Below are the code and all the weights of a small trained network. Each question names an input and a class and asks about switching units off, where a switched-off unit gives its printed mean instead of its output.

import numpy as np


def w(rows, s, z=0):
    codes = np.array(rows[::2]) - 128.0
    scale = np.full(codes.shape[1], s)
    scale[-1] = z or s
    return codes * scale


def norm(h):
    return h / np.sqrt((h * h).mean(-1, keepdims=True) + 1e-5)


def f(y):
    return y / 2 * (1 + np.tanh(0.7978845608 * (y + 0.044715 * y**3)))


def log_softmax(a):
    a = a - a.max(-1, keepdims=True)
    return a - np.log(np.exp(a).sum(-1, keepdims=True))


def net(x, mask):
    res = np.array(x, float).reshape(1, 2) / 4 @ E
    u = 0
    for l in range(4):
        y = f(norm(res) @ A[l][:, :-1].T + A[l][:, -1])
        res = res + np.where(mask[u : u + 4], y, B[l][:, -1]) @ B[l][:, :-1]
        u += 4
    return log_softmax(norm(res)[-1] @ U[:, :-1].T + U[:, -1])


A, B = {}, {}
E = w([
[92,139,99,146,249],'x0',
[251,202,112,139,94],'x1',
],0.0026)
A[0] = w([
[173,37,255,190,16,4],'0.n0',
[122,138,29,80,193,126],'0.n1',
[116,158,8,177,137,50],'0.n2',
[164,184,80,204,142,203],'0.n3',
],0.0043,0.0032)
B[0] = w([
[81,171,1,69,98,169],'0.n0',
[118,159,59,81,57,165],'0.n1',
[135,210,110,38,83,113],'0.n2',
[136,91,151,100,107,252],'0.n3',
],0.0058,0.0025)
A[1] = w([
[91,211,251,246,252,3],'1.n0',
[139,173,152,111,227,56],'1.n1',
[148,73,254,126,212,131],'1.n2',
[184,135,53,119,58,193],'1.n3',
],0.0036,0.003)
B[1] = w([
[132,132,142,121,59,99],'1.n0',
[167,166,60,54,88,98],'1.n1',
[66,68,191,217,35,132],'1.n2',
[38,107,254,167,132,255],'1.n3',
],0.0028)
A[2] = w([
[234,161,61,150,27,118],'2.n0',
[88,190,12,222,160,135],'2.n1',
[214,176,140,202,167,1],'2.n2',
[255,191,138,252,161,35],'2.n3',
],0.0047,0.0033)
B[2] = w([
[2,84,73,121,210,251],'2.n0',
[228,140,172,129,64,146],'2.n1',
[7,68,157,112,179,101],'2.n2',
[72,34,161,210,118,199],'2.n3',
],0.0053,0.0014)
A[3] = w([
[195,126,205,182,207,3],'3.n0',
[181,155,193,172,75,67],'3.n1',
[70,156,2,104,168,83],'3.n2',
[225,153,62,95,244,50],'3.n3',
],0.0063,0.0051)
B[3] = w([
[81,155,25,100,149,10],'3.n0',
[174,183,151,53,76,90],'3.n1',
[119,162,54,73,41,255],'3.n2',
[2,91,46,116,101,254],'3.n3',
],0.0075,0.00074)
U = w([
[2,158,13,32,5,253],'0',
[18,19,228,241,195,244],'1',
[195,223,205,41,24,240],'2',
[225,221,32,202,251,2],'3',
[224,239,61,220,228,2],'4',
[237,235,47,226,237,2],'5',
[234,212,55,200,233,2],'6',
[236,203,42,219,206,2],'7',
],0.0083,0.007)

Each question gives the input, the list of numbers given to net, and the class t.
The units are the neurons (one row each of A and B). Each row of codes is followed by its name. A weight is (code - 128) times the scale printed after its matrix; where a second scale follows, it is the last column's (A, B and U).
mask holds one flag per neuron, layer by layer. A switched-off neuron (its flag False) gives its mean, the last column of its row in B, instead of its output. The means were averaged over made-up inputs and are rounded, as every weight is.
A unit's drop is (log p(t) with every unit on - log p(t) with that unit switched off) / (log p(t) with every unit on - log p(t) with every unit switched off).
The circuit of an input: a set's keep is (log p(t) with only the set's units on - log p(t) with every unit switched off) / (log p(t) with every unit on - log p(t) with every unit switched off). Starting from the 12 units with the biggest drops (on a tie, the unit counted first), units are removed one at a time, each time the one whose removal leaves the highest keep (on an exact tie, the one counted first), for as long as the keep stays at least 0.8.
units of the circuit, in order: the units of the circuit, biggest drop first
most important unit: the unit with the biggest drop
top k neurons: the k neurons with the biggest drops, biggest first
top k neurons in layer l: the k neurons of layer l with the biggest drops, biggest first
drop when u is switched off: that unit's drop, to one decimal
input [4,6], class 1: units of the circuit, in order : [2.n3]
input [8,-6], class 0: units of the circuit, in order : [1.n3, 3.n2]
input [0,1], class 2: units of the circuit, in order : [2.n0, 3.n1]
input [5,-5], class 0: units of the circuit, in order : [0.n1, 3.n2]
input [-5,7], class 1: top 2 neurons : [2.n0, 0.n1]
input [-3,0], class 2: top 3 neurons in layer 0 : [0.n3, 0.n1, 0.n2]
input [-1,1], class 2: top 3 neurons : [2.n0, 3.n1, 2.n2]
input [-1,2], class 2: top 2 neurons : [2.n0, 3.n1]
input [4,-1], class 0: top 4 neurons : [3.n3, 0.n1, 1.n2, 2.n3]
input [-3,-1], class 2: top 2 neurons in layer 2 : [2.n1, 2.n0]
input [4,3], class 0: top 2 neurons in layer 2 : [2.n1, 2.n3]
input [-2,-1], class 2: top 4 neurons : [2.n1, 0.n3, 2.n0, 0.n1]
input [-2,2], class 2: top 3 neurons : [1.n3, 2.n0, 3.n1]
input [3,5], class 1: most important unit : 0.n0
input [6,8], class 1: top 2 neurons : [0.n0, 2.n3]
input [1,3], class 2: top 2 neurons : [0.n3, 3.n1]
input [5,-3], class 0: top 2 neurons : [3.n3, 1.n3]
input [7,8], class 1: top 2 neurons : [0.n0, 2.n3]
input [5,8], class 1: top 2 neurons : [0.n0, 2.n3]
input [5,-2], class 0: most important unit : 3.n3
input [8,-3], class 0: drop when 3.n3 is switched off : 0.2
input [2,2], class 2: drop when 1.n2 is switched off : 0.0
